Here is a tiny trained network, its code and every weight. The questions are about switching its units off for an input and a class, where a switched-off unit gives its printed mean instead of its output.

import numpy as np


def w(rows, s, z=0):
    codes = np.array(rows[::2]) - 128.0
    scale = np.full(codes.shape[1], s)
    scale[-1] = z or s
    return codes * scale


def f(y):
    return y / 2 * (1 + np.tanh(0.7978845608 * (y + 0.044715 * y**3)))


def log_softmax(a):
    a = a - a.max(-1, keepdims=True)
    return a - np.log(np.exp(a).sum(-1, keepdims=True))


def net(x, mask):
    res = np.array(x, float).reshape(1, 6) / 4 @ E
    y = f(res @ A[0][:, :-1].T + A[0][:, -1])
    res = res + np.where(mask, y, B[0][:, -1]) @ B[0][:, :-1]
    return log_softmax(res[-1] @ U[:, :-1].T + U[:, -1])


A, B = {}, {}
E = w([
[89,160,200,237,146,105,143,190],'x0',
[172,179,89,141,144,201,113,160],'x1',
[191,158,77,165,131,182,106,71],'x2',
[173,8,138,156,143,182,93,178],'x3',
[113,177,106,161,239,159,223,158],'x4',
[124,85,145,179,168,170,138,13],'x5',
],0.013)
A[0] = w([
[125,2,181,106,175,89,114,122,239],'n0',
[149,155,159,146,90,187,84,148,104],'n1',
[142,99,161,115,45,121,61,227,75],'n2',
[146,154,163,135,171,193,192,60,253],'n3',
[61,148,94,29,102,15,118,155,145],'n4',
[84,101,187,198,135,151,208,144,170],'n5',
[115,131,105,22,149,53,164,131,154],'n6',
[179,112,89,112,48,117,65,44,139],'n7',
[204,134,88,100,178,172,147,115,206],'n8',
[167,114,116,111,176,179,108,100,100],'n9',
[149,115,121,109,65,123,61,163,214],'n10',
[192,132,87,145,110,196,206,155,123],'n11',
[145,156,132,79,162,66,144,146,159],'n12',
[157,155,103,64,135,145,64,97,128],'n13',
[199,146,101,122,209,211,146,148,162],'n14',
[155,124,112,107,60,120,103,160,204],'n15',
],0.012,0.0045)
B[0] = w([
[134,75,196,155,98,184,207,103,248],'n0',
[99,101,107,139,182,71,91,159,163],'n1',
[169,87,205,44,152,81,104,218,227],'n2',
[57,128,59,130,174,129,84,86,245],'n3',
[107,181,184,83,63,138,235,174,242],'n4',
[99,103,169,193,151,53,152,135,241],'n5',
[106,174,171,64,127,200,221,100,217],'n6',
[166,170,148,106,11,147,55,37,246],'n7',
[151,113,37,99,209,171,116,133,220],'n8',
[95,34,75,122,172,130,90,53,187],'n9',
[139,119,174,43,70,150,97,187,217],'n10',
[182,150,69,159,176,112,101,142,197],'n11',
[123,186,155,136,146,169,200,157,181],'n12',
[166,161,111,128,90,231,165,94,198],'n13',
[194,123,53,180,201,161,148,137,241],'n14',
[116,103,120,44,128,60,104,151,198],'n15',
],0.011,0.016)
U = w([
[71,203,136,70,144,137,218,106,47],'0',
[170,190,101,183,176,144,109,174,206],'1',
[138,78,165,55,96,159,65,210,10],'2',
[24,186,163,194,161,57,107,82,250],'3',
[134,133,126,95,34,184,73,8,110],'4',
[100,30,218,190,113,156,136,80,23],'5',
[139,88,68,97,190,200,118,59,74],'6',
],0.014,0.0022)

Each question gives the input, the list of numbers given to net, and the class t.
The units are the neurons (one row each of A and B). Each row of codes is followed by its name. A weight is (code - 128) times the scale printed after its matrix; where a second scale follows, it is the last column's (A, B and U).
mask holds one flag per neuron, in row order. A switched-off neuron (its flag False) gives its mean, the last column of its row in B, instead of its output. The means were averaged over made-up inputs and are rounded, as every weight is.
A unit's drop is (log p(t) with every unit on - log p(t) with that unit switched off) / (log p(t) with every unit on - log p(t) with every unit switched off).
The circuit of an input: a set's keep is (log p(t) with only the set's units on - log p(t) with every unit switched off) / (log p(t) with every unit on - log p(t) with every unit switched off). Starting from the 12 units with the biggest drops (on a tie, the unit counted first), units are removed one at a time, each time the one whose removal leaves the highest keep (on an exact tie, the one counted first), for as long as the keep stays at least 0.8.
circuit, biggest first: the units of the circuit, biggest drop first
most important unit: the unit with the biggest drop
k most important neurons: the k neurons with the biggest drops, biggest first
drop of u: that unit's drop, to one decimal
input [-8,-8,7,-6,-3,-8], class 0: most important unit	n4
input [8,4,1,1,3,4], class 3: circuit, biggest first	(n5; n3)
input [-1,-3,-7,4,7,-1], class 5: 3 most important neurons	(n0; n5; n8)
input [1,-8,4,4,-8,0], class 2: 3 most important neurons	(n2; n10; n15)
input [7,0,7,-8,8,7], class 3: 2 most important neurons	(n5; n3)
input [6,-4,-2,5,0,-3], class 5: 2 most important neurons	(n0; n5)
input [-2,0,5,-1,-6,-6], class 2: 2 most important neurons	(n2; n10)
input [-5,8,5,-8,-1,-5], class 6: 4 most important neurons	(n8; n14; n11; n1)
input [3,-3,5,5,-5,3], class 4: 2 most important neurons	(n7; n5)
input [2,-1,1,-4,8,8], class 6: 2 most important neurons	(n14; n8)
input [-5,-2,-3,1,0,-7], class 0: 2 most important neurons	(n6; n4)
input [1,-2,3,-3,4,3], class 6: 2 most important neurons	(n4; n1)
input [-5,6,-2,6,1,-3], class 6: 2 most important neurons	(n14; n8)
input [-7,-5,0,8,-4,1], class 4: circuit, biggest first	(n7)
input [0,-6,-3,-5,-7,-5], class 0: drop of n6	5.8
input [3,-3,-4,-5,2,5], class 3: drop of n11	0.0
input [-3,-1,8,1,6,-8], class 6: drop of n8	0.4
